Look-ups in named tables: a row name and a column name give one cell, copied from the table.

Fal =
,Regibor,Tose,Pap,Zepepi,Bega,Sim,Banag,Fupov,Pote,Dem
Movot,5.2,5.8,5.0,4.6,5.6,5.2,5.1,3.6,4.9,5.6
Dup,5.8,4.2,4.6,4.9,3.0,4.4,4.3,4.9,4.4,5.9
Bomo,3.7,3.5,4.8,4.7,4.4,3.9,4.8,4.4,4.6,5.9
Kikiv,5.2,4.2,5.0,4.8,4.6,5.6,5.1,5.1,5.0,5.5
Vamiv,4.9,5.1,5.2,4.8,7.3,5.8,5.0,3.1,4.2,4.3
Luf,4.3,3.7,5.1,5.3,2.9,3.0,3.5,4.4,4.4,3.1
Rel,3.9,5.4,4.4,6.5,7.9,4.2,3.9,3.0,4.7,2.3
Duf,3.9,5.1,4.4,4.9,7.1,4.0,4.4,4.4,4.5,4.2
Dati,3.9,5.4,4.9,4.8,5.3,4.8,4.9,4.3,5.0,4.2
Fum,5.3,6.2,5.3,4.6,2.8,4.8,3.5,4.6,4.3,4.2
Rusuga,4.0,5.2,5.6,5.7,7.5,5.8,3.0,5.0,4.6,2.5
Zele,5.2,3.3,4.4,2.9,4.7,5.5,5.8,4.6,4.3,6.2

Bega of Dati is 5.3
Fupov of Rel is 3.0
Zepepi of Bomo is 4.7
Banag of Rel is 3.9
Bega of Luf is 2.9
Fupov of Dup is 4.9
Tose of Dati is 5.4
Tose of Zele is 3.3
Zepepi of Dup is 4.9
Sim of Movot is 5.2
Banag of Movot is 5.1
Banag of Dup is 4.3
Bega of Rusuga is 7.5
Pote of Fum is 4.3
Row with the largest Pap: Rusuga

Rem:
columns: Sem, Neb, Zogas, Sedep, Lokazav, Nad, Kigob, Gav, Tapez, Fotat
Nafit: [141, 169, 143, 126, 150, 121, 129, 109, 118, 152]
Kipob: [141, 225, 143, 126, 150, 142, 129, 105, 118, 152]
Zupuv: [121, 169, 143, 126, 150, 121, 129, 109, 118, 152]
Bog: [141, 169, 143, 126, 150, 121, 129, 109, 118, 152]
Sut: [120, 152, 143, 76, 150, 102, 129, 87, 118, 152]
Ret: [141, 156, 143, 126, 150, 121, 129, 109, 118, 152]
Ruto: [141, 169, 127, 126, 146, 118, 129, 109, 118, 152]
Nep: [141, 169, 119, 126, 150, 49, 103, 109, 118, 66]

Nep, Sedep: 126
Zupuv, Zogas: 143
Bog, Lokazav: 150
Nep, Sem: 141
Zupuv, Sem: 121
Bog, Tapez: 118
Zupuv, Nad: 121
Kipob, Gav: 105
Zupuv, Neb: 169
Kipob, Kigob: 129
Ret, Kigob: 129
Nep, Fotat: 66

Vif =
fields: Goropi, Nub, Neme
Meri: [4.883, 12.629, -67.724]
Kab: [4.511, -6.556, 78.044]
Gonedi: [3.502, -3.638, 77.678]
Fazipig: [4.747, 12.970, -66.841]
Fevitud: [4.397, -7.005, 75.619]
Nagebe: [4.164, -5.576, 73.022]
Pumo: [4.599, -6.176, 74.829]
Rakonap: [4.378, -3.902, 78.457]
Ketod: [4.588, 9.207, -73.295]
Visu: [-49.011, -66.563, 10.368]
Ros: [4.975, 14.044, -76.103]
Gok: [57.571, 63.551, 24.144]

Goropi of Visu: -49.011
Neme of Ros: -76.103
Goropi of Kab: 4.511
Goropi of Fazipig: 4.747
Goropi of Nagebe: 4.164
Goropi of Gok: 57.571
Neme of Gok: 24.144
Neme of Meri: -67.724
Goropi of Rakonap: 4.378
Goropi of Pumo: 4.599
Neme of Nagebe: 73.022
Nub of Visu: -66.563
Neme of Fazipig: -66.841
Nub of Kab: -6.556
Nub of Pumo: -6.176
Neme of Rakonap: 78.457
Neme of Fevitud: 75.619
Nub of Gonedi: -3.638
Nub of Fevitud: -7.005
Goropi of Gonedi: 3.502

Tofo:
          Vun  Gukenid   Nin  Votefab  Foviro   Lut  Larimo   Rem
Dozi      1.9      5.5   5.5      4.0    -2.5   2.5    -1.6  -1.6
Fomif    -0.8      7.1   3.3      6.1    -3.2   5.8    -6.0  -4.2
Kifugo   -3.0      2.5  -3.6      5.3     2.1   5.9     0.7   4.2
Til      -4.8      3.0   0.7     -1.7     2.9   0.6    -1.2   2.8
Loto     -0.7      3.8   4.7      1.4    -0.9   1.6     1.2   0.4
Nivasa    0.7      4.3   1.1      2.3    -4.3   0.8     5.2  -1.1
Zaku      6.8     -0.9  -0.8      3.0     2.3   1.1     6.2   4.9
Bevobof  -0.3      3.0  -1.7      7.8    -1.9   6.6    -4.7  -5.1
Bag       0.8      1.5   9.6      2.4     2.3  -0.6    -2.7  -5.0
Bofabo    1.2      1.7   7.8     -1.8    -2.6  -3.1     5.7   1.0
Nokepip   8.7     -4.9   1.3     -0.5     4.8   2.6     3.1   3.6
Vus       1.3      1.9   7.5     -0.5     1.6  -3.5     2.7   0.4
Beferum   0.1      4.1  -2.7      6.1    -3.9   7.7    -3.3  -2.4
Pepizaz   1.3      0.6   2.5      1.3     6.6   5.1    -5.0  -3.6

What is the Foviro of Beferum in Tofo?
-3.9
What is the Rem of Zaku in Tofo?
4.9
What is the Rem of Pepizaz in Tofo?
-3.6
What is the Votefab of Fomif in Tofo?
6.1
What is the Larimo of Vus in Tofo?
2.7
What is the Larimo of Nokepip in Tofo?
3.1
What is the Larimo of Kifugo in Tofo?
0.7
What is the Vun of Loto in Tofo?
-0.7
What is the Foviro of Nokepip in Tofo?
4.8
What is the Votefab of Beferum in Tofo?
6.1
What is the Lut of Loto in Tofo?
1.6
What is the Gukenid of Beferum in Tofo?
4.1
What is the Lut of Kifugo in Tofo?
5.9
What is the Larimo of Til in Tofo?
-1.2
What is the Larimo of Zaku in Tofo?
6.2
What is the Nin of Bag in Tofo?
9.6
Row with the largest Votefab: Bevobof

